Read these off the table that follows. Counting starts at 0.
1) Which number is the top entry of the column that holds the smallest entry?
2) Which number is the entry in the top-right corner?
3) Which number is the entry just left of -2.10?
4) Which number is the bottom-left entry?
5) Which number is the entry in row 0 and column 0?
6) Which number is the entry directly below the smallest entry?
[[-2.12 -1.32 -2.98  1.72  5.49  1.04]
 [ 0.98 -0.05  1.49  1.04 -1.02 -2.10]]
1) -2.98
2) 1.04
3) -1.02
4) 0.98
5) -2.12
6) 1.49

Read these off the array that follows.
1) Read off the entry just left of -0.15.
2) Read off the entry just right of the smallest entry.
[[-1.91  0.97  2.21  0.39 -0.29  0.68 -0.49  1.50  1.36 -1.10 -2.37 -3.50
   1.74]
 [-0.73  0.82  0.75  0.36  0.01  0.11  0.01  0.04  0.01 -0.14 -0.88 -0.87
   0.75]
 [ 2.10  0.27  1.58 -0.56  0.18  0.31  0.33  0.36  0.41  1.01 -1.96 -2.18
  -1.56]
 [ 0.94 -0.25 -1.07 -0.10  0.19 -0.39  0.33 -0.95 -0.87  0.67  1.10  1.84
  -0.81]
 [ 1.27 -1.43  0.37 -0.92 -0.21  0.41 -0.32  1.34  1.32 -0.17 -0.27 -1.38
  -1.28]
 [-1.80 -0.86 -1.25  0.19 -0.32 -0.06 -0.55  0.42  0.34 -1.25  1.68  1.26
   1.22]
 [-0.98  0.72  0.43  0.42 -0.01  0.04 -0.03 -0.05 -0.08 -0.26 -0.49 -0.43
   0.92]
 [-2.45  2.44  2.53  1.07 -0.05  0.45 -0.10  0.46  0.34 -0.64 -2.92 -3.15
   2.46]
 [-2.63  2.05  1.75  1.07 -0.08  0.29 -0.15  0.26  0.15 -0.78 -1.99 -2.11
   2.52]
 [-0.65  2.50  4.35  0.43  0.02  0.92  0.04  1.32  1.23  0.01 -5.07 -5.93
   1.10]]
1) 0.29
2) 1.10

[ 2.62  5.97 -5.29  4.18 -2.46  1.95 -2.67]
The third entry from the right -> -2.46
The entry just left of the largest entry -> 2.62
Read off the entry just right of 2.62.
A: 5.97
The third entry from the left -> -5.29
Read off the second smallest entry.
A: -2.67

M =
[[ 1.143 -0.189 -0.293 -1.373 -0.809  1.467 -0.259  1.001 -1.468 -1.133
  -1.858]
 [-0.474 -0.909 -0.361 -2.274 -1.267 -2.477 -2.201  2.008  1.424 -2.169
   1.646]
 [ 1.371 -1.061 -1.832  0.064 -0.773  1.164 -2.415 -1.318  0.606  1.706
   1.197]
 [-1.449 -2.381 -1.574 -2.177  0.309 -0.043 -0.088 -2.103 -1.681  1.799
  -1.399]
 [ 1.923  1.003  1.889 -0.251  1.937  0.736  0.540 -0.233 -1.534 -0.319
  -1.692]
 [-0.696 -0.681  0.672  1.336  1.885 -1.085  0.134  1.378  1.192 -0.283
  -1.090]
 [-1.468 -0.841 -1.674 -2.347 -0.646  0.804  0.017 -0.072  1.446 -2.293
  -0.454]
 [-1.892 -1.904 -0.352 -1.792 -2.518 -1.072 -0.539 -2.071  0.028  0.364
  -1.010]
 [ 1.882 -1.780  0.393  0.628 -2.125 -1.611 -0.583  1.382  0.780 -2.025
   1.769]
 [-1.205  0.410  1.103  0.513 -1.038  0.256 -2.098 -0.201  1.734  1.019
  -1.396]]
The entry just right of 0.256: -2.098
The entry just right of -2.381 is -1.574
The second smallest entry is -2.477
Read off the entry just right of 1.799.
Answer: -1.399
The third smallest entry -> -2.415
The entry just left of -0.251 is 1.889
The second entry in reading order is -0.189
The entry just left of 1.192: 1.378
Read off the entry just left of -2.071.
Answer: -0.539
Read off the smallest entry.
Answer: -2.518
The largest entry is 2.008
Read off the first entry in reading order.
Answer: 1.143
The entry just left of -1.061 -> 1.371
The entry just left of 0.309: -2.177
The 2nd largest entry: 1.937
The entry just left of 0.606 -> -1.318
The entry just right of -1.892: -1.904
The entry just left of -2.169 is 1.424

Questions about the table below.
1) What is the last entry of the largest entry's row?
2) What is the largest entry in the last column?
3) What is the largest entry in the first column?
4) What is the top-left entry?
5) What is the first entry in the row that holds the smallest entry?
6) What is the entry directly below 2.71?
7) What is the entry directly below 4.36?
8) What is the 2nd largest entry?
array([[ 2.52, -2.78,  2.71,  1.39,  0.69],
       [-4.03,  4.36, -3.81, -0.04, -1.13],
       [ 3.64, -3.45,  3.54, -1.18,  0.46],
       [-4.32,  4.87, -4.17,  0.59, -1.21]])
1) -1.21
2) 0.69
3) 3.64
4) 2.52
5) -4.32
6) -3.81
7) -3.45
8) 4.36
